123  132  153  131  128  131  128  135  141  132  126  131  141
123  134  111  118  125  122  125  143  134  118  122  135  118
133  116  114  125  110  118  110  125  117  121  137  123  130
127  139  139  123  132  134  132  143  137  143  135  125  141
126  151  139  125  122  125  122  131  131  117  114  130  130
119  138  141  142  137  140  137  128  130  129  120  138  141
: 126

134  128  128  129  131  132  127
128  129  129  129  127  128  130
135  116  128  134  137  128  152
128  127  129  114  137  129  121
129  128  128  137  123  126  135
123  115  131  125  128  124  125
132  133  126  128  132  132  127
: 123

130  135  127  128  141  143  132  114
127  136  126  127  141  143  134  113
127  121  128  128  115  114  124  141
129  135  127  127  140  141  132  115
154  114  155  136  123  120  138  142
147  114  136  143  106  107  107  153
111  140  102  124  131  135  117  117
101  148  101  112  148  150  128  101
131  120  127  133  118  116  118  142
135  121  129  135  118  115  118  141
138  127  147  142  118  119  138  145
: 135

128  132  123  127  122  135  119  135
125  135  141  129  140  130  126  127
132  127  122  120  124  134  130  127
114  134  131  128  122  134  118  138
124  133  130  127  127  127  124  141
134  132  133  120  132  130  127  126
151  116  132  141  118  109  107  139
: 134

126  129  116  119  128  124  133
142  136  142  131  137  132  127
121  127  102  112  125  120  135
131  128  113  123  130  127  121
138  138  145  129  136  129  135
124  135  134  119  129  121  151
122  127  124  123  125  125  136
: 124

121  121  122  122  122  139  121  139  138  121
116  116  117  117  117  144  116  144  143  116
140  140  141  140  140  118  141  118  119  141
149  149  149  149  148  109  150  109  110  150
118  118  119  119  120  141  118  141  141  118
116  116  117  117  117  144  115  144  143  116
140  140  140  140  139  118  140  119  119  140
: 116

125  114  123  138  143  133  128  132  128  133  138  109  133  127  121  128
120  132  131  125  117  122  139  117  115  126  129  122  119  132  136  142
148  121  127  136  118  117  130  123  127  140  122  132  133  135  135  139
139  129  132  127  117  123  125  119  120  125  122  139  129  132  139  116
120  117  135  132  128  127  115  130  129  123  131  135  141  126  133  151
: 139
---
[[134 143 115 147 114 139 111]
 [119 102 135 137 143 124 125]
 [125 118 138 111 144 120 131]] ==> 134, 131

[[153 155 154 153 155 153 154]
 [135 136 136 135 136 135 135]
 [114 111 113 114 112 113 112]] ==> 153, 112

[103 136 133 109] ==> 103, 109

[110 101 156 158  99 151 151] ==> 110, 151

[134 126 156 117] ==> 134, 117

[115 131 146 141 128 149] ==> 115, 149
---
Input:
array([[128, 141, 144, 112],
       [153, 127, 140, 127],
       [124, 137, 127, 139]])
Output: 127

Input:
array([[149, 147, 149, 103, 143],
       [148, 146, 148, 104, 143],
       [137, 137, 137, 117, 135]])
Output: 146

Input:
array([[137, 133, 127, 128, 143, 124, 125],
       [136, 129, 129, 128, 130, 129, 126],
       [155, 141, 130, 129, 150, 127, 112]])
Output: 129

Input:
array([[140, 119, 121, 130, 137],
       [140, 128, 127, 128, 131],
       [117, 122, 153, 102, 154]])
Output: 128

Input:
array([[114, 110, 144, 145],
       [107, 107, 149, 149],
       [107, 108, 147, 144]])
Output: 107

Input:
array([[149, 120, 119, 150, 115, 121, 149],
       [112, 147, 130, 109, 141, 139, 110],
       [140, 130, 117, 119, 138, 137, 121]])
Output: 147
---
[158 156 118 123 112 131 117]	117
[104 142  99 123]	123
[102 104 107 105]	105
[135 112 102 138 134 126]	126
[125 150 156 149 129 147 131]	131
[117 111 115 119 117 106]	106
[109 124 108 103]	103
[118 149 130 148 149 146]	146
[108 100 109 132 119 106]	106
---
[[129 126 123 134 143 116 112 148 117 135 145 134]
 [125 125 129 122 144 106 111 147 113 137 146 127]
 [125 132 119 130 153 106 103 152 108 146 150 110]
 [140 112 126 145 145 104 110 146 115 135 135 133]
 [131 125 134 129 129 129 127 130 129 122 126 144]
 [131 120 134 134 124 128 135 125 132 128 123 129]
 [106 144 129 105 124 129 132 118 143 123 113 108]
 [132 121 138 132 108 153 149 108 147 118 108 129]
 [125 125 132 122 127 134 131 130 123 137 134 121]] -> 106

[[133 117 129 118 125 124]
 [130 123 125 131 125 127]
 [122 122 124 134 127 124]
 [129 126 126 136 122 123]
 [124 134 122 129 125 137]
 [128 134 127 128 129 124]
 [134 129 125 120 127 127]
 [134 150 124 126 122 135]
 [126 125 137 128 141 138]
 [133 135 121 125 111 118]
 [130 114 131 125 130 148]
 [135 121 127 127 121 128]] -> 133

[[127 135 135 139 127 135 137 127 135 127 127 127 127 127 135]
 [135 127 127 127 134 127 127 134 127 134 135 135 135 135 127]
 [144 127 127 128 143 127 128 143 127 143 144 143 143 144 127]
 [127 144 145 151 127 145 149 127 145 127 127 127 127 127 144]
 [127 132 132 135 127 132 133 127 132 127 127 127 127 127 132]
 [149 128 128 128 149 128 128 149 128 148 149 149 149 150 128]
 [149 128 128 128 149 128 128 149 128 148 149 149 149 150 128]] -> 127

[[135 132 136 123 106 140 128 136 123 139 133 110 109 137 137 130]
 [131 130 138 116 122 137 132 117 124 141 136 121 119 139 126 125]
 [136 127 121 116 128 135 128 125 132 127 134 133 126 122 116 131]
 [136 134 134 118 113 136 132 131 126 136 136 113 112 139 138 128]
 [140 136 120 113 120 134 136 131 135 130 137 122 119 130 130 127]
 [136 132 126 113 124 135 134 123 130 134 137 124 119 137 127 126]
 [139 132 123 119 110 139 130 141 130 131 134 118 114 125 130 133]
 [114 115 135 150 150 114 116 114 124 118 116 149 150 125 122 125]
 [120 127 128 135 126 132 130 126 126 136 121 135 138 107 110 130]
 [138 133 123 112 123 135 134 126 132 133 137 124 119 133 125 127]
 [127 124 130 117 137 133 132 110 127 134 133 138 133 129 113 126]
 [137 138 127 120 111 134 135 138 129 134 134 111 113 135 142 127]] -> 138

[[129 127 129 126 125 128 126 125 130 129 126 127 125 129]
 [129 129 127 132 130 129 127 134 127 128 131 128 131 127]
 [127 127 128 125 127 127 129 124 129 128 125 128 126 128]
 [129 135 122 149 141 130 131 156 118 125 145 133 147 123]
 [128 129 128 130 129 128 128 130 127 128 129 128 129 128]
 [128 128 128 128 128 128 128 129 128 128 128 128 128 128]
 [131 126 131 125 122 129 122 124 132 131 126 126 123 130]
 [125 130 125 131 134 127 133 132 124 125 130 130 133 126]
 [128 128 128 129 129 128 128 129 128 128 129 128 129 128]] -> 131

[[131 112 126 127 134 127 123]
 [113 131 126 144 124 132 132]
 [120 107 129 133 133 132 138]
 [127 142 127 136 144 118 126]
 [118 126 128 127 136 138 149]] -> 120

[[126 131 134 121 123 125 141 124 131]
 [131 131 131 136 130 129 124 127 126]
 [118 119 117 117 126 130 137 140 129]
 [120 118 113 118 129 130 130 139 128]
 [116 113 107 115 130 131 134 145 126]
 [140 145 152 141 126 124 130 108 128]
 [125 123 121 123 129 128 129 133 127]
 [115 111 105 118 130 132 133 148 123]] -> 140
